Here is a tiny trained network, its code and every weight. The questions are about switching its units off for an input and a class, where a switched-off unit gives its printed mean instead of its output.

import numpy as np


def w(rows, s, z=0):
    codes = np.array(rows[::2]) - 128.0
    scale = np.full(codes.shape[1], s)
    scale[-1] = z or s
    return codes * scale


def norm(h):
    return h / np.sqrt((h * h).mean(-1, keepdims=True) + 1e-5)


def f(y):
    return np.maximum(y, 0)


def log_softmax(a):
    a = a - a.max(-1, keepdims=True)
    return a - np.log(np.exp(a).sum(-1, keepdims=True))


def net(x, mask):
    res = np.array(x, float).reshape(1, 4) / 4 @ E
    u = 0
    for l in range(3):
        y = f(norm(res) @ A[l][:, :-1].T + A[l][:, -1])
        res = res + np.where(mask[u : u + 4], y, B[l][:, -1]) @ B[l][:, :-1]
        u += 4
    return log_softmax(norm(res)[-1] @ U[:, :-1].T + U[:, -1])


A, B = {}, {}
E = w([
[45,87,157,144,131,198,75,60,35],'x0',
[114,47,244,240,223,3,119,136,86],'x1',
[134,174,59,184,116,149,39,51,220],'x2',
[4,88,24,123,187,101,31,159,74],'x3',
],0.0045)
A[0] = w([
[130,142,73,221,162,79,62,96,185,73],'L0N1',
[125,95,175,254,153,70,125,144,139,153],'L0N2',
[93,146,136,147,150,138,100,114,138,80],'L0N3',
[120,119,172,233,145,196,111,9,121,1],'L0N4',
],0.0081,0.0042)
B[0] = w([
[171,103,77,223,155,82,100,111,213,214],'L0N1',
[163,159,145,160,170,39,146,109,97,254],'L0N2',
[146,77,90,196,91,109,117,150,93,149],'L0N3',
[85,103,212,3,14,160,33,67,188,208],'L0N4',
],0.0065,0.0067)
A[1] = w([
[93,69,139,58,119,206,208,197,14,3],'L1N1',
[177,140,156,109,102,141,156,158,164,110],'L1N2',
[25,92,48,162,175,127,38,163,65,21],'L1N3',
[122,177,8,60,128,175,125,173,164,16],'L1N4',
],0.011,0.0024)
B[1] = w([
[254,86,70,142,76,111,81,125,110,253],'L1N1',
[80,92,112,87,147,174,143,118,148,212],'L1N2',
[58,80,125,126,168,215,179,111,157,232],'L1N3',
[95,218,122,126,119,68,119,167,107,254],'L1N4',
],0.013,0.0068)
A[2] = w([
[137,71,251,110,85,169,74,167,130,3],'L2N1',
[140,75,239,124,172,83,150,179,19,53],'L2N2',
[114,184,215,134,71,203,69,46,73,95],'L2N3',
[157,166,147,42,103,198,206,144,135,101],'L2N4',
],0.014,0.002)
B[2] = w([
[60,145,107,74,69,155,96,133,216,218],'L2N1',
[150,136,106,5,179,74,217,76,55,243],'L2N2',
[102,72,191,134,103,69,74,170,41,253],'L2N3',
[168,148,182,192,153,173,157,123,134,232],'L2N4',
],0.013,0.0068)
U = w([
[207,106,62,118,74,154,101,147,101,169],'0',
[100,248,99,127,110,114,119,180,147,111],'1',
[172,164,184,154,139,198,182,126,171,122],'2',
[78,88,184,89,77,107,64,116,116,142],'3',
[145,114,132,63,173,96,190,90,95,172],'4',
[55,85,85,147,171,209,140,117,133,156],'5',
[140,158,182,177,106,147,99,159,65,4],'6',
[145,130,112,213,175,74,85,108,200,112],'7',
],0.015,0.0038)

Each question gives the input, the list of numbers given to net, and the class t.
The units are the neurons (one row each of A and B). Each row of codes is followed by its name. A weight is (code - 128) times the scale printed after its matrix; where a second scale follows, it is the last column's (A, B and U).
mask holds one flag per neuron, layer by layer. A switched-off neuron (its flag False) gives its mean, the last column of its row in B, instead of its output. The means were averaged over made-up inputs and are rounded, as every weight is.
A unit's drop is (log p(t) with every unit on - log p(t) with that unit switched off) / (log p(t) with every unit on - log p(t) with every unit switched off).
The circuit of an input: a set's keep is (log p(t) with only the set's units on - log p(t) with every unit switched off) / (log p(t) with every unit on - log p(t) with every unit switched off). Starting from all 12 units, units are removed one at a time, each time the one whose removal leaves the highest keep (on an exact tie, the one counted first), for as long as the keep stays at least 0.8.
units of the circuit, in order: the units of the circuit, biggest drop first
most important unit: the unit with the biggest drop
top k neurons: the k neurons with the biggest drops, biggest first
k most important neurons of layer l: the k neurons of layer l with the biggest drops, biggest first
input [-2,1,5,-8], class 2: units of the circuit, in order : [L2N4; L1N2]
input [3,-2,-6,6], class 0: top 2 neurons : [L1N1; L0N1]
input [-6,-1,-3,3], class 1: units of the circuit, in order : [L1N4; L0N2]
input [-7,-5,-8,-3], class 0: top 4 neurons : [L1N1; L0N1; L0N2; L1N3]
input [4,-4,3,4], class 5: units of the circuit, in order : [L1N3]
input [2,-5,-3,2], class 0: units of the circuit, in order : [L1N1; L0N1]
input [-5,-6,-8,-8], class 2: top 2 neurons : [L2N4; L1N2]
input [-5,-5,-7,7], class 0: units of the circuit, in order : [L1N1; L0N1]
input [3,6,-6,7], class 4: 2 most important neurons of layer 0 : [L0N2; L0N1]
input [-7,0,-8,8], class 0: top 4 neurons : [L1N1; L0N1; L0N2; L2N2]
input [-1,-7,8,6], class 1: top 2 neurons : [L1N4; L1N2]
input [-6,-2,6,-2], class 1: units of the circuit, in order : [L0N2; L1N4]
input [8,-7,-2,5], class 5: top 2 neurons : [L1N3; L0N4]
input [4,-1,-6,3], class 0: most important unit : L1N1
input [2,0,1,-8], class 3: top 3 neurons : [L2N3; L0N4; L2N1]
input [6,0,-4,-2], class 0: 2 most important neurons of layer 0 : [L0N1; L0N2]
input [-5,-7,3,-5], class 1: 2 most important neurons of layer 1 : [L1N4; L1N3]
input [-6,3,4,-6], class 7: top 2 neurons : [L2N2; L1N3]
input [-7,0,-4,2], class 1: top 4 neurons : [L0N2; L1N3; L0N4; L2N2]
input [-1,4,3,1], class 7: units of the circuit, in order : [L0N1]
input [-7,-8,6,-6], class 1: top 4 neurons : [L1N4; L1N3; L0N4; L0N2]
input [0,-8,-6,-8], class 2: top 3 neurons : [L2N4; L1N2; L2N3]
input [-1,7,-1,5], class 4: top 2 neurons : [L0N2; L2N2]
input [1,5,5,3], class 7: 2 most important neurons of layer 0 : [L0N1; L0N2]
input [0,-7,0,-4], class 1: 2 most important neurons of layer 0 : [L0N4; L0N2]
input [5,-5,-6,7], class 0: top 4 neurons : [L1N1; L0N1; L0N2; L1N2]
